Table B holds the same points as the rows below and some others, measured another way and shuffled. Each row below is followed by which row of B it is.
B, 72 x 32:
[[ 144   75 -383  176 -351  330 -203 -155  373 -138 -349 -320   86  471
   392   97    6  416  241  501  359  127 -643  482   35  298 -128  278
   438 -354  483 -225]
 [-654   34   13  -44  208  342   41  178  209  144   72 -171 -256  268
   200  407 -307 -217  169 -287  -22  131 -220  -37 -104   20 -361 -234
  -480 -172 -296 -242]
 [  86 -256  146 -256  -15 -105  178   42  282   -5  265  586  513 -299
   606  -14  155 -212 -570  -50    6  -22   17  180  -26  220  210  164
   492 -667 -273  323]
 [-539  362  305  -61  305 -163  565  224 -306  123  344   87 -459 -343
   273  253 -156 -343 -167  129 -375  124   65 -152 -195  -85   14 -520
  -529 -105 -182  173]
 [  69  287 -321 -237 -400  191   41 -239   62  274  -88 -205 -187  100
   200  -39  113 -130 -109  554 -126  211 -188  174  -47  105    5   29
   254 -175  354 -144]
 [ 180  295 -163 -169 -229 -171   24 -191 -192  154 -106  -78  -91  -78
   -17 -260  116  157 -168  599 -148  -69   20   13 -108   -6   21 -128
   138  245  489   11]
 [-382   71  359  167  261 -185  189  325  -86 -186  227  218  -53  -23
   383  130 -233   78  -21  -32  110  -40 -162   95  -63 -153  -71 -324
  -280 -194  -62  178]
 [-485  255  185  339  258 -114   17  350  -85 -108  170 -130 -483  169
   178  303 -307   29  208  -12   86   50 -322   10   18 -505 -214 -422
  -474  -10   17  -33]
 [ 396 -316  -31  148   90 -373 -437   24  268 -307 -151  327  635   60
    83 -254  102  616 -211    5  367 -486  -91   76   67 -101  -48  184
   489  130  259  174]
 [  -5  316   37 -481 -232 -165  360 -168 -373  341  108  147  -86 -331
   115 -332  120 -184 -378  554 -398   38  288  -45 -243  174  131 -252
    -7  110  289  130]
 [-815  187  309 -164  154  226  396  266 -152  167  270    5 -364  107
   380  262 -384 -347  107 -119 -128  238  -84   39 -196   13 -205 -472
  -675 -251 -231  -83]
 [-313  -60  307  306  103 -123 -208  341  -58 -336   -4   99   93  428
   289  -59 -368  503  293  -50  488 -163 -342  268   12 -298 -254 -255
  -260   23  264  -17]
 [-113  352  -49 -105 -298  122  313  -27  -28  156  174  -39 -303  -35
   528  110   30 -312 -164  536 -105  383 -293  327  -12    1  151  -84
   163 -570  171   35]
 [ 201 -361  199  -74  316 -447  -66   99  177 -188   92  607  671 -331
   189 -158  120  249 -505 -204   74 -477  210 -114  -53   81   56   58
   322  -18 -151  374]
 [-722  316  335 -456 -142  201  426  119 -477  354  218   13 -348  120
   281 -127 -358 -306   97  187 -220  251  132   83 -306   85 -168 -564
  -718   11  104 -120]
 [ 142 -152 -205 -325 -197  153  -43 -245  228   78 -225   97  474   79
   216 -208  106  237 -161  215   48 -124  -17  150 -178  580  -77  198
   344  -75  225  -57]
 [ 177  207 -362  -46 -341  120 -202 -205  120  124 -217 -262 -107  252
    96  -71   89  160   30  516   48   69 -302  194   20  -30  -76   75
   294  -16  474 -175]
 [-719  116  402 -406   47   88  303  192 -381  263  227  153 -162   80
   201 -117 -365 -206   45  -84 -146   53  204  -29 -293   45 -225 -553
  -738  112  -44  -61]
 [ 176  274 -329  408   51 -149 -176   16  273  -99  -52 -268 -343   31
   108  323  117  109  -50  371   39   31 -485   55  168 -401  -30   29
   302 -132  208    6]
 [-329  -76 -142  145  601   24   13  154  553   80  139  -44 -169 -215
    62  721   -1 -344 -238 -510 -240  -81 -133 -378    6 -103 -224  -64
  -140 -193 -670   11]
 [-452  106  181   38  236  -23  157  266   61   57  266   86 -258  -21
   301  308 -198 -278  -81 -162  -58   99 -156  -18  -17 -263 -122 -297
  -297 -275 -262   52]
 [  37  239 -328   75 -215  161  -70  -98  225   72 -113 -270 -226  181
   234  177   44    3   23  414   19  187 -421  211   41  -37  -60   66
   248 -260  239 -146]
 [-408 -314  392 -188  -16   47 -212  241  -54 -111   17  344  475  444
   297 -314 -391  348  150 -294  432 -219  -12  240 -128   29 -295 -203
  -296   31  111  -66]
 [ -62  156 -119  -48  -63   34    8  -68   22   41 -126 -118  -57   88
   108   -6  -26  163   23  299  -17  -36 -158   65 -103  103 -123  -93
    -7   63  259  -68]
 [-522   -5  296  173  122   76  -31  324  -51 -210   32   25   -9  421
   340   64 -416  317  330  -95  356  -39 -315  241  -85  -84 -302 -300
  -428  -58  119  -87]
 [ -69  137  155   -7  225 -296  358  167   84   17  420  353 -106 -506
   438  277  138 -411 -546   83 -250   94  -24  -51   17 -181  235 -114
   182 -520 -333  379]
 [-200  355   19 -365 -416  219  521  -92 -122  291  232   55 -241 -129
   631   16   34 -478 -257  598 -250  493 -145  358 -124  239  222 -101
   141 -670  128   54]
 [-117  429 -501  277 -305  419 -122 -128  223   38 -320 -709 -547  520
   187  341  -88  181  439  608  122  316 -729  322   28    8 -250   27
    53 -161  498 -416]
 [-187   -7  246 -409  234 -285  295   19 -238  168  153  389  213 -395
    24 -208   -2  -63 -401  -24 -317 -276  442 -278 -287  228  -24 -314
  -238  267  -95  222]
 [ 459  115 -126 -181 -344 -274 -104 -258 -211  -36 -275   83  342   -4
    42 -591  182  587 -159  732   71 -267   35  187 -142  228   77   37
   412  326  784   98]
 [  94  165 -286 -173 -282  124  -77 -195  120  182 -135 -140  -40  123
   132  -69   98   31  -80  418  -44   84 -180  158  -45  100  -43   55
   245  -83  320 -119]
 [  96  133   73   36  -14 -249  116   -1 -138 -137  -52  126  127  -93
   229 -189   26  356 -110  435   46 -158  -74  130 -118  117   47 -113
   116   45  378  168]
 [ -10  -37   45 -214  136 -207   21  -20  -19   70    8  208  215 -176
    21 -136   45  110 -284   45 -126 -258  179 -165 -150   96  -79 -126
    -6  196   39  120]
 [-694  425  624 -185  272 -335  688  316 -742  113  423  239 -446 -371
   227  -87 -314 -214 -130  195 -370   26  308 -166 -325 -135    5 -804
  -857  189   16  251]
 [ 164 -455  143 -153   45 -205 -310   45  195 -183  -91  496  827  109
   186 -362  -16  483 -228 -187  340 -455   82  108  -69  168 -105  123
   322   57  118  152]
 [ -40  101 -146  -71   46  -33   -9  -27  166  126   42   -2  -83  -75
   122  144   57 -130 -230  104 -134  -12  -94  -62  -14  -90  -42  -57
   100 -107  -38   12]
 [ -15 -360  184 -497 -239   12 -210 -103  -96   40 -198  380  781  279
   134 -658 -137  507  -48    0  277 -368  241  194 -250  448 -203  -23
    17  289  388  -43]
 [ 241 -354 -129  139  299 -196 -322    6  488 -239 -167  229  564  -26
    89   86  114  402 -239 -218  202 -434 -117  -69   25  132 -122  225
   403   -8  -93  128]
 [ 287 -273 -138   95   14 -121 -362  -42  383 -219 -225  166  550  162
   161 -113   82  504 -118   26  324 -339 -205  140   27  129 -118  245
   471  -29  205   42]
 [ -47  143 -370 -334 -453  455  -82 -255  210  329 -174 -268  -69  338
   231  -14   22 -120   28  370  -18  259 -250  262  -71  242 -134  106
   208 -238  274 -309]
 [-360 -179   88 -614  -96  197  -74  -59  -52  346  -53  172  317  195
    -4 -302 -184  -33  -74 -208  -64 -156  318  -75 -274  287 -307 -204
  -324  252    4 -189]
 [ 254  249 -166 -303 -279 -229  -53 -256 -275  219 -169  -29   24  -77
  -151 -454  149  241 -191  616 -179 -179  164  -50 -159   29    4 -145
   145  456  602   -5]
 [-551   45  402  183  177   -5  191  364 -110 -233  173  140  -45  211
   514  118 -380  177  202  -22  264   40 -297  278 -101  -35 -155 -331
  -395 -271   26   54]
 [-235  741  406  403   95 -657  315  308 -838 -208  196 -106 -741 -112
    73 -199 -239  362  150  800  -53  -21 -155   61  -80 -692   62 -769
  -550  437  726  227]
 [-297  175 -189 -557 -306  437  279 -236   15  437  -44 -134 -119   86
   251  -11  -33 -326  -79  301 -283  270   14   98 -254  494 -110  -77
  -101 -207   74 -222]
 [-108   49  -66   61  399 -215   64  101  248   60  175   98 -129 -324
    57  373   81 -245 -354 -162 -249 -113  -18 -299    0 -207  -55 -121
    -1  -93 -357  154]
 [  53  515 -406  110 -497  253  -13 -164   52  134 -127 -502 -547  327
   299  125   33  -26  164  818   36  423 -599  407   83 -172    1    9
   260 -322  580 -240]
 [-478  133  300  333  240 -130  -68  406  -70 -203  159   -6 -285  256
   252  204 -360  147  219  -94  248  -19 -341  106   35 -511 -227 -394
  -429  -45   31   -1]
 [ 190  332 -142  218 -104 -208   45  -32   16  -89    2  -91 -236  -84
   263   61  121  126 -135  604   -1   78 -339  176   66 -201  125  -40
   307 -189  376  116]
 [ -27  506  -59 -139   40 -297  356 -101 -344  247  102  -90 -445 -416
   -38  -22  130 -155 -281  583 -475   13  139 -217 -161  -62   92 -365
  -133  241  259  131]
 [ -37 -110  123   15  157 -154   14   71   51 -177  -61  211  333  -24
   237  -77  -61  368  -93   55  140 -248  -53   65 -128  226  -94  -57
    42   18  117  128]
 [  62  352 -189  263  107 -196  131   31  133  -24  113 -136 -399 -224
   219  346  140 -131 -212  390 -161  107 -327    4   79 -276   96  -62
   210 -266   68  129]
 [-253  276 -144 -333 -145  161  157 -117  -84  370   23 -169 -304   -1
    61   39  -28 -281  -96  282 -302  159   30  -59 -157   59 -109 -210
  -189   23  104 -153]
 [  49  286  -23 -362 -323  -55  308 -195 -276  195    2   73  -21 -141
   251 -295   81   -7 -219  657 -218   87   76  153 -205  275  123 -142
   110  -33  421   80]
 [-743   88  111   31  149  334  -12  229   20   55  -26 -259 -309  468
   154  268 -449   43  412 -201  123   76 -270   50 -151  -31 -462 -374
  -683   37  -47 -318]
 [-536  -45  120   58  207  188  -73  227  124  -21    9  -50  -69  326
   198  226 -332   83  222 -260  164  -28 -224   42  -93  -33 -355 -236
  -420  -41 -105 -174]
 [-599   38  150  -97   53  233  -24  207   25  130  102  -69 -191  352
   233  164 -346 -109  185 -206  104  105 -180   90  -86 -145 -317 -308
  -479  -97  -84 -206]
 [-454 -262  108 -193  162  271  -27  163  367   80  126  196  233  173
   371  256 -202 -203  -87 -463  106    5 -108   50  -87  148 -234  -34
  -150 -384 -416  -73]
 [ 160    4 -327 -193 -117   54 -212 -229  228  178 -212  -97  145   59
   -58  -66  136  120 -155  204  -67 -140  -46  -49  -63  159 -135  112
   258  138  194 -118]
 [-183   48 -420  169  300  231 -152  -39  524   82 -189 -386 -240  101
   -45  587   -6  -34   53 -147 -115  -41 -326 -213  -15   66 -332   41
   -59  -23 -228 -228]
 [-287  113  167 -557   91  -83  457  -57 -210  370  233  280    5 -426
   145  -90   32 -403 -440   67 -486  -11  415 -231 -301  294   30 -304
  -262   17 -178  152]
 [   4  107 -167  167  170  -75    1   30  255  -45  -12  -79 -103  -70
   159  284   61   38 -121  126  -47  -43 -242  -38   -2  -43  -68  -10
   138 -142  -18   49]
 [-580  318  267  391  244 -111   14  409 -179 -139  180 -171 -569  272
   180  279 -398   85  312   25  157   72 -387   71   25 -604 -247 -510
  -590   27   97  -69]
 [-280  -84 -193  245  588   56  -98  142  530  -32  -32 -156 -108  -56
    -7  648  -54  -53  -51 -439 -111 -177 -228 -320   -9   -8 -322  -38
  -160  -40 -487  -76]
 [ -50  167 -215  -10  115   -7   76  -44  215  140   46  -93 -212 -155
   119  294   87 -205 -223  148 -218   48 -139 -102  -25  -46  -49  -41
    99 -152 -105    9]
 [ 111  120 -266 -207 -219   62  -74 -206   67  172 -165  -95   49   69
    49 -130   90  105 -118  378  -75  -24  -61   63  -97  164  -82   22
   189   70  325  -95]
 [  -4   29  342  216  506 -589  375  257  -41 -284  313  473  146 -601
   346  153   83   68 -478   45 -136 -249   52 -130  -66  -60  210 -197
    81 -204 -199  536]
 [-109 -250   72  -36  453 -205  -53  151  331  -30  147  337  282 -243
   126  236   22  -79 -392 -429  -80 -294   97 -252  -30  -31 -106  -34
    28  -86 -443  185]
 [  25 -381   -2  155  150  -51 -452  109  383 -261 -188  166  535  331
   123  -38 -123  534   60 -271  450 -388 -216  100   24   12 -285  119
   154   53   64  -41]
 [-617 -109  288 -256 -103  363  121  160  -54   26    8   96  186  438
   454  -93 -412  123  255 -101  249   73 -133  328 -240  359 -299 -234
  -426 -194   75 -181]
 [-263  -64 -356  -30  126  386 -248  -43  498  154 -214 -307  -64  309
     0  398  -80  -28  125 -222    2  -15 -274  -94  -46  146 -392   68
   -89  -36 -178 -331]
 [-235  254  181  521  510 -486  -74  373 -102 -249  153  -45 -408  -88
   -24  278 -177  225   36  -12   41 -223 -218 -208   74 -692 -152 -439
  -359  259   31  147]]
Rows of B count from 0, top down.

[ 257 -104   78  -20   46 -124  270  -32  109  -27  284   53 -240  -78
  -34 -179 -293   87  129 -122  107   93  -82  212  107] : 68
[  27    4 -392   16 -128   77   29  235 -365  114  -34  -85   -6   31
 -232  -58 -246  -44  -81 -357  106  -62 -310 -210  221] : 66
[ 119  -82   58  119   69  -40  101   20   24  -13  168   -6  -65 -125
  -26  -65 -110  -11   90   12   67   31   76  157  -89] : 23
[ 153  104 -327  -59  -67    3 -388  399  -44  -27   -5   46  321  145
   62  192 -177   91  -39   -3  -47  -88   24 -254 -143] : 12
[ 528   69 -444   -7 -244   52   14  364 -179   12   28   42  249  138
 -140  -38 -451   84  -45 -315  -19  -35 -297 -179  118] : 25
[ 421   52  -79  376 -227   92  133   -6 -263   86 -120  -22  262 -175
 -183  -83 -199 -102 -131 -125   -2   67  -45   39  -79] : 60
[-412   93  100  -29  103 -201 -432   75  -66   51  -69  -40 -102   14
  214  155    0  182  -93   84   53  -81  163 -289  -84] : 24
[ -45  -45  -60  -87  -32  -65   -4  117   35  -50   88   73  -61  -23
  -58  -29 -205   27   12  -86   50 -161   17   98  -49] : 42
[ 323  -47   28  -72  103 -145   55  -12  189  -26  308  105  -92  -20
   74  -54 -207   78  125   12  112  241  -21  112   63] : 59
[-811 -238  154  148  233   32  103   48 -202   20   52 -231 -442 -262
 -155  -68  156 -115   95  -16  140 -402  207  171 -168] : 43
[ 173  -56 -118   39   71  -32    2  293  -14  -37  193  -58  -46   29
   26  -19 -230  140  128  -75   12  -64  -32  -52  -52] : 48
[  38  -17 -130  115 -112   43   27   83 -166   32  -35   -5   75  -97
 -163  -31 -152  -86  -67 -123   54  -97  -23   44  -49] : 3
[-200   19   56  184  -72   27 -164  -40  -99   16 -149   29  169 -191
  -84   81   61 -168 -128  107   28 -137  247  103 -276] : 14
[ 197  -63   -1  142  -20  -26  197   22  -82   29  118  -31  -96 -109
  -93 -128 -220   14   45 -137   74   29  -69   94   32] : 50
[-329   85  209  -14  118 -215 -395  -56   48   28  -26   27  -71  -49
  230  152   50  121  -76  183   64   17  249 -141 -141] : 54
[ -35   93 -113 -142   67 -163 -296   22  -60   97   85   28  -68   78
  122   93 -102  100  -59  -48  152  242 -103 -292  195] : 63
[-399 -149   24  -81  161  -78  101   23  -76   28  177  -81 -415  -98
  -88 -102  -71    2   82 -136  182 -116  -38   72  111] : 71
[ 426    7   -9  173    5  -36  -38  183   68  -47  148   22  164  -33
   81   19 -207  114   88   71  -47   48  106   41 -199] : 4
[   8  -44 -120  -35  -60  -30   56  127  -66  -12   74   25  -63  -30
 -115  -66 -230   10   -1 -162   66 -124  -71   53   24] : 6
[  13  111 -104  -19   71  -71 -493  167   45    4   26   59  256   50
  175  254   30   36  -45  202   20  105  198 -208 -198] : 39
[ 295  -21  -14  117   42  -34  -20  132   50  -29  161   15   79  -52
   41    5 -161   62   82   48   16   65   81   50 -133] : 30
[  44   84 -254  -34  -48  -44 -214  140 -204  102   -6  -18   54   63
  -20   62 -156   34  -93 -156  109  116 -164 -290  162] : 45
[-100  -84 -131  -28   85  -32   71   71 -143   65  159  -71 -223  -48
 -108  -72 -122  -23   53 -173  173   38 -140  -32  167] : 8
[ 126  -78  136   85  -64  -69  235  -89   61  -43   93   82 -102 -172
 -104 -155 -228  -19   23  -68   54  -74   58  306  -70] : 22
[ 422    2   67  122 -158  -70  135   32   96  -75   58  135  126  -91
  -29  -99 -335   73    4  -32  -46  -62   71  222 -153] : 10
[ -92  111 -191   -8   21  -58 -398  170 -170   92  -49  -35  113   65
   79  170  -39   58 -102  -15   73   85  -15 -351   16] : 35
[-132   28  -70   54  115  -36 -265   23 -118   87   37  -40   22  -65
   33  124   78  -64  -40   72  136  159   68 -159  -23] : 58
[-151  -76   69  329 -119   80  201  -50 -284   58 -145  -93  -31 -273
 -252 -121  -71 -152  -95 -116   39 -229   75  177 -143] : 33
[-144  125 -276  -71   79  -85 -505  361 -186   75   -8  -90   73  179
  169  217  -78  191  -53  -44   40   12  -47 -521   38] : 51
[-331  152   66  216  -13  -53 -445 -149 -265  169 -265  -41  152 -150
   52  198  190 -107 -252  136   97  126  200 -258 -118] : 40
